In the rows, 100 means zero.
Here are made-up things, facts about them, and rows of numbers that follow some of those facts. Name the thing behind each unnamed row.

Facts:
{(733) (784) (39) (975) (954) (56) (707) (12) (983) (999) (149) (438) (1045) (831) (163) (575)} ω radre
{(957) (682) (230) (826) (508) (372) (276) (689) (54) (942) (792) (640) (252) (991) (860) (72) (857) (941) (520) (57) (935) (309) (333) (980) (834) (979) (331) (840) (500) (877) (371) (287)} ω saski
{(898) (1037) (17) (50) (323) (804) (870)} ω stusto
{(805) (499) (825) (430) (816) (585) (140) (851) (874) (583) (472) (866) (923) (370) (611) (241)} ω tonol
{(592) (692) (715) (767) (124)} ω trozem
(733) Π [(500)]
(898) Π [(979)]
(230) Π [(736)]
(592) Π [(487)]
(826) Π [(998)]
(784) Π [(72)]
(508) Π [(877)]
(372) Π [(559)]
(54) Π [(287)]
(975) Π [(230)]
(17) Π [(825)]
(792) Π [(954)]
(640) Π [(45)]
(252) Π [(682)]
(991) Π [(286)]
(56) Π [(75)]
(860) Π [(422)]
(140) Π [(1045)]
(72) Π [(541)]
(983) Π [(969)]
(941) Π [(990)]
(874) Π [(761)]
(935) Π [(795)]
(583) Π [(72)]
(979) Π [(750)]
(472) Π [(934)]
(866) Π [(84)]
(840) Π [(761)]
(241) Π [(485)]
(877) Π [(39)]
(371) Π [(1063)]
ρ bostu <- (733) (230) (826) (784) (689) (54) (942) (975) (954) (17) (816) (252) (767) (860) (707) (140) (857) (323) (935) (583) (472) (831) (163) (840) (500) (241) (804) (877) (287)
ρ dadi <- (957) (692) (792) (585) (983) (834) (866) (438)
ρ treklas <- (682) (805) (825) (39) (640) (56) (72) (50) (57) (124) (979) (923) (331) (575)
ρ droten <- (898) (499) (1037) (592) (430) (508) (372) (276) (715) (941) (874) (309) (149) (1045) (611) (870)
ρ testu <- (991) (12) (851) (520) (333) (980) (999) (370) (371)
[(761) (957) (898) (1037) (592) (372) (276) (54) (422) (954) (792) (252) (585) (56) (767) (860) (72) (857) (50) (520) (323) (84) (583) (286) (979) (674) (999) (149) (923) (438) (1045) (370) (831) (500) (611) (75) (877) (934) (371)] Σ a
[(733) (682) (45) (499) (126) (230) (826) (784) (508) (689) (975) (17) (816) (640) (991) (998) (983) (851) (485) (309) (333) (834) (559) (541) (866) (750) (331) (163) (241) (575) (804) (870) (287) (795)] Σ b
[(805) (825) (430) (39) (521) (692) (942) (487) (1063) (715) (707) (140) (12) (736) (941) (57) (874) (935) (124) (980) (472) (969) (840) (990)] Σ c

Known rows:
(487): 124 99 99 107 90 101 81 71 90 78 59 121 84 120 108 100 118 89 112 83 102
 86 99 109 88 116 106 115 82 91 115 97 96 123
(592): 143 109 80 125 79 101 83 62 103 105 86 107 80 107 134 100 110 105 107
 103 123 80 98 122 86 114 104 99 86 75 115 88 96 107
(941): 113 94 78 104 91 93 92 64 110 89 67 121 98 107 106 97 119 86 105 87 111
 83 96 105 88 103 96 105 94 84 110 76 99 105
(942): 107 98 116 98 92 103 74 80 84 65 60 130 84 129 103 111 110 82 106 89 111
 87 106 106 100 111 94 114 90 95 120 83 94 107
(611): 118 102 103 114 99 100 98 68 89 111 68 117 75 112 109 101 119 87 108 85
 121 85 107 120 80 114 93 118 82 101 127 97 87 113
(954): 132 121 119 107 95 86 70 95 80 79 75 116 72 141 116 100 109 92 119 95
 104 80 108 111 95 115 107 110 98 79 118 87 92 92
(499): 112 102 107 113 97 108 105 73 85 99 70 108 87 103 104 96 116 86 103 77
 118 87 114 120 78 115 99 117 78 96 122 94 96 119
(140): 105 99 100 107 90 104 82 74 101 82 67 120 98 115 115 115 115 84 80 97
 133 70 108 98 99 107 88 111 90 78 114 79 84 94
(979): 118 95 66 125 96 82 98 63 146 125 62 136 88 69 104 84 130 99 110 89 122
 75 95 120 79 103 99 84 122 72 122 54 94 87
(767): 136 116 120 117 79 110 65 78 80 79 77 117 68 128 132 113 102 101 109 104
 123 83 109 120 96 124 102 108 80 85 124 96 92 107
(17): 114 114 106 113 85 102 82 86 87 77 87 107 93 118 122 101 104 91 98 99
 122 79 114 112 97 106 101 98 94 68 105 70 101 89
(12): 138 111 97 112 109 96 84 80 108 75 71 115 79 119 104 97 118 99 124 81 74
 88 93 105 79 115 119 111 85 86 120 91 104 98
(736): 112 118 109 92 85 104 95 45 76 91 76 115 92 111 133 78 98 85 117 92 83
 72 87 79 95 113 107 121 79 94 120 107 95 116
(761): 125 106 97 111 85 89 83 70 86 100 66 122 77 114 117 89 116 91 116 89 114
 82 103 115 87 112 101 109 97 87 118 94 90 116
(287): 102 105 123 99 87 103 83 88 76 70 67 120 86 121 103 95 106 80 106 84 113
 90 118 114 93 108 95 109 95 90 120 75 98 111
(309): 111 101 104 106 93 100 100 77 86 86 69 117 87 111 99 86 115 84 117 76
 105 95 110 121 81 110 102 111 90 96 119 83 104 121
(75): 129 104 103 108 88 92 85 72 84 95 68 119 74 121 114 92 116 91 118 86 113
 87 103 120 84 115 101 113 91 93 123 95 91 121

Name these rows:
No name comes twice in this set of rows, the named rows included.
128 115 120 104 96 96 68 95 84 62 69 118 82 140 108 109 112 89 114 93 92
 81 102 101 98 118 112 113 90 79 109 87 98 96 | (707)
124 117 120 112 93 99 73 85 72 83 81 118 69 133 121 112 107 92 115 98
 119 82 112 116 97 115 98 108 88 89 120 88 94 93 | (323)
112 103 105 115 104 113 104 70 99 93 70 112 84 97 103 90 119 90 101 75
 109 90 114 118 71 111 100 113 79 97 135 90 96 109 | (851)
75 135 116 75 69 102 111 32 68 101 104 105 111 95 165 45 73 71 100 109
 95 53 89 52 108 91 95 108 100 74 124 74 91 86 | (230)
112 133 109 96 81 90 88 74 82 84 96 98 101 116 142 70 91 84 105 104 95
 64 97 80 101 103 111 105 102 57 107 70 96 82 | (975)
119 100 98 105 95 91 94 70 88 101 69 124 75 116 104 93 117 86 120 80 109
 90 104 121 83 109 96 112 92 102 126 88 94 114 | (276)
110 100 84 116 98 107 105 65 111 96 76 106 93 92 112 85 119 95 86 80 120
 84 111 112 74 98 95 105 88 81 123 77 93 100 | (866)
143 100 79 92 80 84 88 112 115 53 103 77 109 163 112 107 101 85 83 104
 116 97 106 122 84 101 98 110 85 67 109 42 102 84 | (784)
120 100 97 106 100 93 93 69 104 95 69 126 69 111 106 90 118 93 119 80
 102 93 104 121 78 106 97 108 92 103 139 84 94 105 | (520)
138 92 92 95 80 99 97 93 96 65 83 91 95 147 100 101 108 83 100 83 109
 108 108 136 72 113 99 123 69 97 124 73 103 125 | (541)
123 118 107 108 88 89 79 97 92 72 82 104 92 127 117 91 108 89 103 95 108
 79 109 106 94 106 110 102 104 59 102 67 98 88 | (733)
141 106 93 123 93 121 77 62 103 75 73 115 73 107 121 105 113 111 110 90
 97 90 98 113 80 118 113 109 69 89 124 104 103 112 | (692)
100 101 105 100 82 97 85 82 91 74 72 117 97 117 113 91 107 81 94 91 125
 83 114 111 96 101 93 102 103 75 113 61 95 101 | (826)
112 100 100 107 99 104 97 72 94 80 69 119 82 106 102 80 115 92 112 70 99
 99 111 117 73 102 101 109 89 96 130 83 102 113 | (834)
160 63 35 81 82 78 125 93 177 77 113 75 112 163 96 117 110 84 81 104 115
 121 86 149 56 98 78 119 63 107 149 17 103 87 | (72)

Now the same things, written a new way:
Some things and their rows:
(500): 86 110 95 95 107 97 103 102 82 106 100 105 88 90 114 91 102 101 61 92
 105 124 106 106 94 74 115 99 103 115 107 72
(370): 92 115 103 89 95 98 119 103 97 114 104 119 104 109 115 96 111 108 78 76
 119 121 90 126 107 83 106 96 99 99 111 75
(1037): 88 118 93 100 94 89 116 93 92 98 113 114 90 102 111 93 110 94 74 77 116
 108 95 116 110 88 105 106 104 97 98 81
(422): 90 124 96 94 104 92 108 95 84 120 106 111 83 109 113 101 109 112 75 83
 112 102 109 126 108 86 114 110 92 111 111 73
(983): 98 111 93 96 87 93 127 101 92 88 99 137 94 94 118 106 112 107 82 84 110
 110 89 115 106 100 124 114 100 104 105 71
(12): 91 106 104 91 88 94 124 107 95 112 99 121 101 103 125 110 114 99 65 75
 113 108 94 118 116 98 105 102 100 109 112 75
(333): 96 115 94 90 99 86 119 102 88 115 111 125 99 100 118 98 110 110 59 77
 128 124 93 115 108 102 107 97 99 107 104 79
(331): 96 110 92 93 90 81 117 96 90 107 113 123 105 104 116 100 111 106 59 75
 134 120 94 118 113 103 107 95 95 99 98 86
(954): 90 119 96 94 103 97 112 103 81 113 95 108 80 107 118 105 107 106 68 94
 95 106 106 110 102 80 116 112 99 117 113 61
(825): 95 105 98 95 89 88 109 96 87 123 105 102 105 107 119 110 118 99 62 70
 125 111 105 129 117 86 97 98 95 100 116 79
(934): 90 112 94 91 103 95 103 96 89 114 100 103 90 100 112 95 108 102 69 85
 110 120 107 115 100 72 110 102 96 105 111 72
(72): 89 111 100 94 86 95 113 96 92 111 119 117 109 105 114 90 109 106 63 79
 128 116 95 121 119 94 103 96 101 99 97 87
(163): 101 109 96 95 104 89 118 103 86 98 95 129 90 97 119 109 109 105 73 89
 100 118 92 106 100 92 118 110 98 111 113 63
(851): 105 114 99 87 96 87 116 103 93 113 100 126 105 103 114 106 118 107 74 72
 122 124 93 124 107 89 105 97 97 100 109 74
(826): 99 114 98 100 112 92 119 106 82 93 105 136 90 89 110 98 107 112 80 85
 113 121 86 107 101 98 127 112 108 113 104 77
(980): 90 108 111 93 98 94 118 103 90 114 107 120 99 95 118 98 111 102 61 70
 126 113 96 116 115 99 108 96 104 110 105 88
(991): 96 101 98 92 94 93 124 106 91 99 110 133 106 89 112 95 109 103 70 73 129
 137 83 107 109 96 113 91 107 104 100 81

Rows to name:
No name comes twice in this set of rows, the named rows included.
95 100 101 98 87 90 116 95 96 113 104 114 109 104 116 108 119 100 73 66
 123 112 93 128 117 93 103 100 97 89 110 81 | (805)
89 114 89 91 87 102 120 101 93 100 95 123 96 95 118 101 109 102 76 91
 100 107 97 118 102 86 116 107 98 107 104 72 | (438)
96 115 105 103 86 81 115 82 93 131 104 114 103 101 155 101 125 85 53 82
 90 104 100 129 104 106 88 76 91 90 108 78 | (39)
93 114 98 87 85 97 127 105 99 111 102 120 103 108 120 102 114 105 66 85
 111 115 93 117 114 92 103 100 100 103 108 73 | (999)
92 115 104 101 108 99 111 99 81 108 105 120 87 91 113 92 103 108 70 87
 109 115 96 108 97 87 121 106 105 114 103 74 | (857)
88 121 97 97 95 102 119 98 91 93 113 135 95 89 110 87 110 112 81 83 118
 109 90 113 107 95 127 112 105 106 96 86 | (792)
88 114 93 91 88 91 111 95 85 106 103 108 90 110 116 106 112 102 60 89
 109 104 104 119 109 84 107 108 92 98 109 69 | (1045)
100 114 104 105 103 103 121 99 93 93 101 137 91 91 112 90 114 112 93 83
 104 120 86 114 104 85 121 112 109 102 112 73 | (583)
93 113 92 102 96 87 110 92 79 102 112 122 100 93 113 101 107 106 64 79
 119 117 95 118 102 97 114 103 94 103 96 81 | (309)
103 120 103 112 95 81 114 78 89 108 115 146 104 87 139 82 115 100 70 81
 91 121 83 121 94 111 113 80 98 86 97 87 | (508)
95 107 107 101 102 94 112 100 85 109 100 119 97 89 120 98 115 102 77 77
 113 114 97 116 106 90 115 106 102 106 112 76 | (521)
88 115 94 95 86 87 119 96 97 108 116 114 100 109 111 96 108 96 64 74 129
 109 91 118 119 92 96 97 104 96 95 86 | (50)
96 113 99 96 82 96 117 94 98 108 110 117 111 112 114 98 113 103 73 75
 123 118 95 124 114 85 97 99 98 88 107 79 | (923)

Now the same things, written a new way:
Known rows:
(834): 99 99 108 98 99 106 102 101 101 105 109 99 103 94 100 101 102 88 101 101
 94 96 101 94 89 96 104 100 103 99 105 110 103 108 101 104 106 89
(371): 102 101 112 98 95 104 100 98 107 108 91 98 96 109 101 106 102 94 105 105
 95 111 97 96 93 93 92 92 104 103 102 111 106 90 97 101 94 83
(309): 108 93 106 93 97 103 97 105 97 101 90 101 96 118 101 92 101 93 99 94 88
 119 95 98 93 95 95 97 102 102 105 105 99 105 98 103 95 111
(508): 106 97 108 93 94 102 98 102 98 100 86 96 97 126 100 98 105 98 107 100 84
 121 90 98 88 95 94 83 100 104 104 105 109 102 90 104 96 94
(990): 105 94 93 99 96 105 103 97 96 102 102 95 96 92 90 90 99 88 101 100 112
 85 96 91 92 105 107 112 103 93 100 99 86 104 105 98 103 108
(941): 110 100 112 93 93 99 95 101 101 105 80 99 95 110 100 104 102 96 96 101
 92 121 96 94 92 100 96 89 102 104 103 103 103 88 100 96 95 101
(592): 104 102 100 100 94 108 95 94 107 103 83 100 86 109 103 86 102 114 104
 111 104 113 89 103 98 103 78 90 101 103 99 94 102 100 84 96 97 107
(640): 99 105 111 96 100 101 100 97 106 101 106 101 103 96 105 105 108 97 102
 106 83 103 102 94 91 101 102 88 102 102 105 112 114 103 96 102 106 79
(804): 103 98 108 93 100 104 100 103 103 93 105 99 98 102 103 89 105 103 109 95
 99 115 94 96 96 108 97 96 99 103 103 102 95 97 101 99 102 105
(583): 97 98 116 96 103 102 107 97 129 97 92 105 91 119 99 123 96 160 95 87 96
 87 109 109 101 98 92 77 98 103 100 106 103 65 94 91 109 132
(991): 103 97 111 96 97 105 97 100 102 101 95 98 99 103 102 101 103 93 99 101
 92 111 97 95 85 93 95 90 102 104 104 111 110 102 93 103 101 92
(140): 102 108 92 90 95 100 97 95 111 97 91 102 91 83 102 106 101 122 117 107
 93 107 97 98 92 105 99 79 99 101 101 98 91 95 95 82 101 95
(50): 97 104 111 99 101 108 106 97 107 100 113 97 98 90 106 96 105 104 112 103
 106 109 98 95 99 108 100 101 102 101 102 105 92 90 108 100 103 85
(954): 103 99 95 98 100 103 105 97 99 108 100 105 92 118 104 89 101 97 102 97
 87 111 94 101 105 104 98 111 104 99 103 96 88 105 102 105 97 110
(39): 100 106 91 94 96 103 111 95 90 110 109 104 99 93 101 105 103 96 104 104
 96 98 95 98 95 109 110 112 105 94 103 99 90 116 110 107 108 102
(784): 99 94 123 99 103 99 104 104 114 96 92 104 97 136 99 121 105 140 71 81 85
 88 106 107 97 103 85 80 100 104 103 108 125 77 93 106 113 148
(857): 104 100 108 96 100 102 103 98 105 107 94 101 96 120 104 102 103 98 104
 98 83 114 98 98 102 100 101 94 103 102 104 102 94 95 101 102 92 98

Rows to name:
No name comes twice in this set of rows, the named rows included.
98 96 92 94 96 110 103 95 112 102 98 103 90 87 101 96 92 113 116 103 111
 104 99 101 95 94 98 95 101 99 101 101 84 97 94 88 100 93 | (370)
103 101 103 94 97 100 107 96 99 111 93 99 98 125 102 102 105 99 113 98
 87 116 92 98 100 100 102 95 103 100 104 104 95 102 102 106 95 92 | (877)
98 105 84 90 98 105 106 96 102 101 111 106 94 67 102 102 96 112 115 101
 102 95 101 97 97 106 113 106 101 95 102 96 79 108 107 90 112 100 | (825)
105 100 113 96 94 106 105 100 107 98 87 91 94 120 101 93 102 107 115 104
 108 127 88 95 94 102 88 88 100 105 100 104 97 84 94 101 95 89 | (898)
95 101 92 94 99 108 100 97 114 95 109 101 98 69 99 105 101 113 117 109
 101 93 102 99 84 95 101 85 99 100 101 110 102 106 87 89 109 80 | (866)
103 94 106 96 98 105 99 102 100 104 98 101 100 98 100 96 100 92 99 97 95
 109 99 97 90 94 98 100 103 101 105 107 101 107 96 104 100 103 | (333)
99 105 103 96 99 104 111 94 100 110 108 99 101 112 103 107 105 97 115
 104 91 107 96 99 98 101 107 96 105 99 104 110 97 104 106 112 101 80 | (979)
106 101 94 95 92 107 98 96 99 99 85 102 86 101 99 91 99 110 91 106 105
 111 90 99 94 109 87 101 103 99 99 89 96 102 92 93 104 124 | (715)
107 104 104 95 102 102 66 100 124 87 81 113 82 40 104 84 95 100 83 105
 100 109 111 88 98 97 85 95 103 106 103 93 90 84 90 57 91 103 | (874)
96 108 107 101 99 103 104 93 108 107 101 101 97 99 105 107 107 105 106
 111 85 104 99 97 96 102 100 90 104 101 103 106 109 102 97 101 103 76 | (56)
106 93 91 98 94 106 109 96 93 104 103 94 98 95 90 91 100 89 106 101 115
 87 92 93 89 106 107 110 103 92 99 97 82 111 105 104 106 105 | (736)
100 106 107 95 99 101 105 96 100 107 105 101 101 88 102 114 106 93 96
 101 89 102 102 92 96 106 109 103 105 97 103 106 100 101 110 100 105 90 | (57)

Now the same things, written a new way:
Some rows with their names:
(287): 96 113 95 103 98 115 88 105 111 101 99 104 101 109 99 98 101 106 88 92
 100 99 101 104 92 109 110 98 97 114 98 100 97 83
(689): 96 114 93 103 98 116 88 107 110 101 99 104 100 108 101 97 100 107 88 92
 99 98 103 106 92 109 110 97 97 114 98 100 99 82
(499): 96 114 100 110 102 115 84 91 87 102 105 102 106 95 88 90 79 118 89 90
 112 98 93 102 89 100 112 99 88 106 100 90 93 113
(583): 120 66 78 105 104 89 134 89 102 101 64 90 98 106 83 112 107 117 73 97
 106 110 112 95 89 68 114 103 102 146 82 118 82 125
(877): 125 83 110 87 100 102 103 83 118 116 84 108 134 109 114 133 125 92 95
 102 113 102 73 99 92 90 105 96 100 96 115 95 90 83
(1037): 96 98 110 108 110 109 85 97 92 105 92 104 94 89 98 93 85 107 106 105 100
 104 91 112 107 91 113 99 99 108 109 75 95 130
(75): 89 108 102 95 97 85 108 109 102 92 99 102 90 102 113 102 100 96 120 100
 90 101 109 102 113 90 96 99 109 84 102 100 122 99
(54): 110 88 99 106 98 103 99 100 115 107 87 99 117 107 107 116 115 98 94 97
 103 104 90 102 91 90 100 105 107 114 104 100 94 93
(541): 88 112 88 85 96 76 126 99 101 89 92 96 69 103 98 90 93 111 104 90 91 96
 128 101 106 100 101 88 100 108 86 117 118 101
(84): 88 108 103 94 96 85 109 110 101 92 100 102 89 101 114 101 99 94 119 100
 88 101 109 102 113 89 96 99 110 86 102 102 122 100
(39): 106 104 106 87 102 105 106 102 85 97 115 103 100 91 96 101 105 99 110
 109 94 103 96 89 107 111 97 94 94 81 103 102 102 91
(585): 106 97 94 118 107 126 85 117 97 99 92 105 107 112 98 102 99 102 86 104
 102 105 101 103 105 83 122 109 100 111 102 94 86 101
(767): 98 96 98 101 110 105 82 111 108 106 91 108 90 100 114 94 97 95 102 112
 89 102 104 110 119 90 122 91 110 108 102 90 88 112
(750): 92 116 103 79 95 85 106 95 107 96 106 108 92 105 112 99 93 96 110 95 100
 93 105 103 107 106 100 87 99 75 101 103 117 86
(923): 99 98 97 110 106 112 104 115 77 89 98 102 99 104 94 96 92 104 103 106
 109 101 100 97 103 85 103 112 95 84 101 94 106 111
(56): 105 85 97 95 104 86 111 100 91 102 94 94 107 98 109 103 115 96 109 106
 106 98 91 91 94 89 84 101 104 91 104 102 102 104
(733): 104 95 88 92 98 97 93 91 116 112 94 101 111 103 110 101 107 100 86 98
 105 93 94 99 88 107 103 92 102 110 96 107 81 91

Rows to name:
No name comes twice in this set of rows, the named rows included.
110 90 89 102 100 107 94 88 110 108 94 104 117 109 95 104 94 99 74 97
 119 95 96 102 87 99 113 103 93 103 93 106 78 100 | (241)
100 108 89 106 100 122 85 106 100 101 99 108 104 111 94 94 86 106 80 98
 109 97 103 105 95 100 121 104 92 106 94 99 86 97 | (816)
102 96 96 91 97 88 113 88 99 99 99 95 104 104 97 100 106 99 97 94 116 91
 96 97 83 108 82 102 90 89 98 106 104 91 | (640)
104 83 108 96 108 83 90 80 103 119 91 100 105 85 111 98 99 100 107 106
 100 99 85 104 105 91 103 90 108 108 108 84 85 132 | (592)
104 105 97 103 100 117 88 109 105 103 111 101 103 95 96 102 104 99 95
 106 82 107 103 95 107 111 113 94 104 115 97 106 88 90 | (707)
102 95 100 89 103 82 118 89 85 94 101 92 96 103 95 93 109 99 103 95 123
 88 95 92 85 108 70 107 86 79 100 105 110 93 | (991)
107 93 102 97 107 111 79 106 109 107 107 106 87 96 101 93 97 90 94 113
 83 103 110 106 124 112 123 90 106 111 98 98 76 105 | (692)
108 92 90 94 99 99 88 92 116 112 95 100 110 107 110 99 113 98 82 97 105
 92 95 99 89 107 104 92 101 113 96 107 79 88 | (983)
108 81 95 93 104 100 91 86 120 114 87 107 101 104 100 95 89 91 81 106
 115 93 99 115 99 107 114 98 97 102 94 96 75 109 | (17)
98 95 104 91 109 96 98 101 89 98 113 103 80 88 96 86 87 92 111 117 89
 100 109 99 123 111 104 93 100 86 99 98 94 114 | (124)
100 103 109 101 102 102 114 107 73 85 116 93 86 95 82 94 105 100 113 103
 99 100 106 88 106 113 80 109 89 82 103 103 116 93 | (980)
99 103 102 95 106 97 111 110 69 87 119 94 85 90 89 89 106 100 115 107 95
 98 106 84 109 113 82 101 92 80 99 103 109 98 | (12)

